Below are the code and all the weights of a small trained network. Each question names an input and a class and asks about switching units off, where a switched-off unit gives its printed mean instead of its output.

import numpy as np


def w(rows, s, z=0):
    codes = np.array(rows[::2]) - 128.0
    scale = np.full(codes.shape[1], s)
    scale[-1] = z or s
    return codes * scale


def f(y):
    return np.maximum(y, 0)


def log_softmax(a):
    a = a - a.max(-1, keepdims=True)
    return a - np.log(np.exp(a).sum(-1, keepdims=True))


def net(x, mask):
    res = np.array(x, float).reshape(1, 5) / 4 @ E
    y = f(res @ A[0][:, :-1].T + A[0][:, -1])
    res = res + np.where(mask, y, B[0][:, -1]) @ B[0][:, :-1]
    return log_softmax(res[-1] @ U[:, :-1].T + U[:, -1])


A, B = {}, {}
E = w([
[154,155,148,116,158,153,161],'x0',
[146,160,180,172,219,76,2],'x1',
[215,128,98,161,136,107,165],'x2',
[147,171,85,196,140,186,205],'x3',
[102,134,68,138,107,94,117],'x4',
],0.0099)
A[0] = w([
[128,121,173,162,131,196,149,166],'N1',
[49,154,155,108,147,174,122,42],'N2',
[71,86,123,68,179,164,60,167],'N3',
[152,132,130,104,61,129,153,118],'N4',
[68,72,135,99,73,122,97,164],'N5',
[198,143,144,200,155,79,54,177],'N6',
[144,194,134,141,129,139,165,136],'N7',
[84,2,122,58,117,104,148,252],'N8',
[134,66,212,127,140,122,152,156],'N9',
[202,146,117,158,116,56,164,58],'N10',
[120,86,107,148,128,107,121,9],'N11',
[183,76,221,135,22,181,74,133],'N12',
[160,73,125,89,84,155,149,32],'N13',
],0.0092,0.0026)
B[0] = w([
[206,194,92,161,92,54,189,189],'N1',
[149,105,114,89,34,198,118,175],'N2',
[193,106,134,178,103,171,184,223],'N3',
[58,110,178,169,149,164,195,193],'N4',
[216,174,212,135,114,181,87,222],'N5',
[126,114,183,162,147,217,208,255],'N6',
[161,149,122,161,102,117,148,193],'N7',
[115,165,148,204,78,159,161,251],'N8',
[150,198,153,185,62,48,148,175],'N9',
[139,87,102,48,64,184,154,194],'N10',
[130,176,137,98,160,114,119,135],'N11',
[162,131,113,196,159,92,96,185],'N12',
[86,100,182,127,255,93,181,188],'N13',
],0.0072,0.0073)
U = w([
[130,206,126,206,94,17,121,255],'0',
[204,143,97,173,55,104,99,154],'1',
[199,53,118,32,84,254,108,184],'2',
[37,46,191,123,229,202,172,67],'3',
[170,154,97,110,81,117,90,218],'4',
[89,157,37,65,167,53,71,1],'5',
],0.0056,0.0026)

Each question gives the input, the list of numbers given to net, and the class t.
The units are the neurons (one row each of A and B). Each row of codes is followed by its name. A weight is (code - 128) times the scale printed after its matrix; where a second scale follows, it is the last column's (A, B and U).
mask holds one flag per neuron, in row order. A switched-off neuron (its flag False) gives its mean, the last column of its row in B, instead of its output. The means were averaged over made-up inputs and are rounded, as every weight is.
A unit's drop is (log p(t) with every unit on - log p(t) with that unit switched off) / (log p(t) with every unit on - log p(t) with every unit switched off).
The circuit of an input: a set's keep is (log p(t) with only the set's units on - log p(t) with every unit switched off) / (log p(t) with every unit on - log p(t) with every unit switched off). Starting from the 12 units with the biggest drops (on a tie, the unit counted first), units are removed one at a time, each time the one whose removal leaves the highest keep (on an exact tie, the one counted first), for as long as the keep stays at least 0.8.
circuit, biggest first: the units of the circuit, biggest drop first
most important unit: the unit with the biggest drop
top k neurons: the k neurons with the biggest drops, biggest first
drop when u is switched off: that unit's drop, to one decimal
input [1,-7,2,-6,6], class 3: circuit, biggest first => N13, N4
input [-3,-7,-5,-1,-8], class 0: top neuron => N9
input [4,-7,6,0,4], class 3: circuit, biggest first => N13, N4
input [7,7,-8,0,4], class 2: circuit, biggest first => N2, N3, N8
input [-6,6,2,-2,-5], class 3: top 2 neurons => N6, N1
input [-6,-4,-5,-3,-8], class 0: circuit, biggest first => N9, N12
input [5,-1,8,-4,3], class 2: circuit, biggest first => N10, N1
input [1,-5,-4,1,-5], class 0: top 2 neurons => N1, N6
input [-2,3,5,2,0], class 2: top 2 neurons => N10, N6
input [6,7,-8,-1,5], class 2: top 2 neurons => N2, N3
input [3,-1,8,7,3], class 2: top 3 neurons => N10, N9, N8
input [-3,6,-8,0,-2], class 2: top 2 neurons => N2, N3
input [5,2,-1,-8,-5], class 1: top 2 neurons => N9, N3
input [3,-7,-1,-3,-1], class 3: circuit, biggest first => N13
input [-1,-6,-1,-3,4], class 3: top 4 neurons => N13, N4, N1, N9
input [4,-5,2,5,-5], class 0: top 3 neurons => N1, N6, N7
input [-5,2,1,-8,-8], class 0: top 3 neurons => N9, N12, N10
input [7,-1,-7,-3,-7], class 0: drop when N9 is switched off => 0.5
input [3,-7,5,-5,-4], class 3: drop when N8 is switched off => -0.1
input [-6,-6,5,-2,-6], class 0: most important unit => N6
input [0,8,-8,5,-5], class 2: drop when N3 is switched off => 0.2
